Here is a tiny trained network, its code and every weight. The questions are about switching its units off for an input and a target symbol, where a switched-off unit gives its printed mean instead of its output.

import numpy as np


def w(rows, s, z=0):
    codes = np.array(rows[::2]) - 128.0
    scale = np.full(codes.shape[1], s)
    scale[-1] = z or s
    return codes * scale


def f(y):
    return np.maximum(y, 0)


def softmax(a):
    e = np.exp(a - a.max(-1, keepdims=True))
    return e / e.sum(-1, keepdims=True)


def log_softmax(a):
    a = a - a.max(-1, keepdims=True)
    return a - np.log(np.exp(a).sum(-1, keepdims=True))


def net(x, mask):
    ids = ['αβγδεηθλμξπσφψ'.index(c) for c in x.split()]
    T = len(ids)
    res = E[ids] + P[:T]
    q, k, v = (res @ M[0].T for M in (Q, K, V))
    z = softmax(np.where(np.tri(T) > 0, q @ k.T / 2**0.5, -1e9)) @ v
    res = res + np.where(mask[0], z, O[0][:, -1]) @ O[0][:, :-1]
    y = f(res @ A[0][:, :-1].T + A[0][:, -1])
    res = res + np.where(mask[1:9], y, B[0][:, -1]) @ B[0][:, :-1]
    return log_softmax(res[-1] @ U[:, :-1].T + U[:, -1])


Q, K, V, O, A, B = {}, {}, {}, {}, {}, {}
E = w([
[10,154,71,155,147],'α',
[134,83,108,101,112],'β',
[138,88,100,125,101],'γ',
[155,56,64,103,80],'δ',
[110,56,103,89,130],'ε',
[96,60,147,132,89],'η',
[159,151,128,131,92],'θ',
[188,67,139,46,122],'λ',
[155,96,84,131,213],'μ',
[203,187,116,92,156],'ξ',
[120,209,182,140,141],'π',
[185,85,141,230,163],'σ',
[147,118,254,107,71],'φ',
[76,102,222,41,190],'ψ',
],0.016)
P = w([
[199,73,98,74,108],'0',
[185,90,127,83,122],'1',
[208,113,152,77,121],'2',
[197,112,159,99,142],'3',
[177,95,187,102,142],'4',
[179,95,191,122,152],'5',
[189,71,224,140,165],'6',
[190,28,214,160,172],'7',
[211,2,219,150,177],'8',
],0.006)
Q[0] = w([
[255,18,196,134,150],'h1',
[80,186,109,154,164],'h1',
],0.006)
K[0] = w([
[145,116,254,180,218],'h1',
[124,102,98,126,102],'h1',
],0.0088)
V[0] = w([
[74,158,54,82,100],'h1',
[188,140,103,110,250],'h1',
],0.011)
O[0] = w([
[188,47,182,206,173,2],'h1',
[156,156,61,76,244,177],'h1',
],0.011,0.0066)
A[0] = w([
[144,101,137,75,148,116],'n1',
[51,9,34,154,131,252],'n2',
[1,232,27,106,154,87],'n3',
[201,164,183,176,161,171],'n4',
[152,156,80,136,92,45],'n5',
[164,219,29,217,128,7],'n6',
[112,130,191,45,129,9],'n7',
[110,147,108,57,94,90],'n8',
],0.0064,0.0024)
B[0] = w([
[121,98,95,111,150,196],'n1',
[157,119,219,189,171,254],'n2',
[111,88,99,254,64,253],'n3',
[157,175,129,106,161,139],'n4',
[106,137,154,124,155,147],'n5',
[89,117,85,78,57,154],'n6',
[83,127,59,127,117,171],'n7',
[136,167,114,138,132,225],'n8',
],0.0087,0.0054)
U = w([
[54,114,148,228,166,69],'α',
[131,110,129,111,118,32],'β',
[170,117,134,131,97,72],'γ',
[250,10,85,142,35,19],'δ',
[111,25,140,108,148,123],'ε',
[77,26,179,119,60,168],'η',
[192,148,155,133,74,136],'θ',
[151,53,99,16,88,47],'λ',
[126,96,76,129,220,99],'μ',
[222,182,119,82,160,150],'ξ',
[142,222,191,123,161,254],'π',
[88,175,16,182,69,128],'σ',
[97,169,140,80,4,189],'φ',
[3,137,130,45,179,201],'ψ',
],0.0065,0.004)

Each question gives the input, a string of symbols that net reads in full, and the target symbol t.
The units are the heads (2 rows each of Q, K, V and O) and the neurons (one row each of A and B). Each row of codes is followed by its name. A weight is (code - 128) times the scale printed after its matrix; where a second scale follows, it is the last column's (O, A, B and U).
mask holds one flag per unit, heads first, then neurons. A switched-off unit (its flag False) gives its mean, the last column of its rows in O or B, instead of its output. The means were averaged over made-up inputs and are rounded, as every weight is.
A unit's drop is (log p(t) with every unit on - log p(t) with that unit switched off) / (log p(t) with every unit on - log p(t) with every unit switched off).
The circuit of an input: a set's keep is (log p(t) with only the set's units on - log p(t) with every unit switched off) / (log p(t) with every unit on - log p(t) with every unit switched off). Starting from all 9 units, units are removed one at a time, each time the one whose removal leaves the highest keep (on an exact tie, the one counted first), for as long as the keep stays at least 0.8.
units of the circuit, in order: the units of the circuit, biggest drop first
top k neurons: the k neurons with the biggest drops, biggest first
drop of u: that unit's drop, to one decimal
input μ σ π, target σ: top 2 neurons -> (n3; n2)
input γ φ η λ, target φ: top neuron -> (n2)
input δ π π λ δ δ σ ξ, target σ: units of the circuit, in order -> (h1; n3; n2)
input η δ δ σ ξ φ σ δ γ, target σ: top 2 neurons -> (n3; n8)
input λ γ σ δ ξ, target σ: top 3 neurons -> (n3; n2; n6)
input η σ η ε α, target α: units of the circuit, in order -> (h1; n2)
input ξ λ δ σ λ, target σ: units of the circuit, in order -> (h1; n3; n7)
input λ σ ε, target σ: top 3 neurons -> (n3; n8; n7)
input φ η ξ μ θ ε σ, target σ: top 3 neurons -> (n3; n2; n6)
input γ σ φ β β α, target α: drop of h1 -> 0.3
input δ ξ β σ σ η σ, target σ: drop of n1 -> 0.0
input π γ φ δ η η β φ δ, target φ: drop of h1 -> 1.2
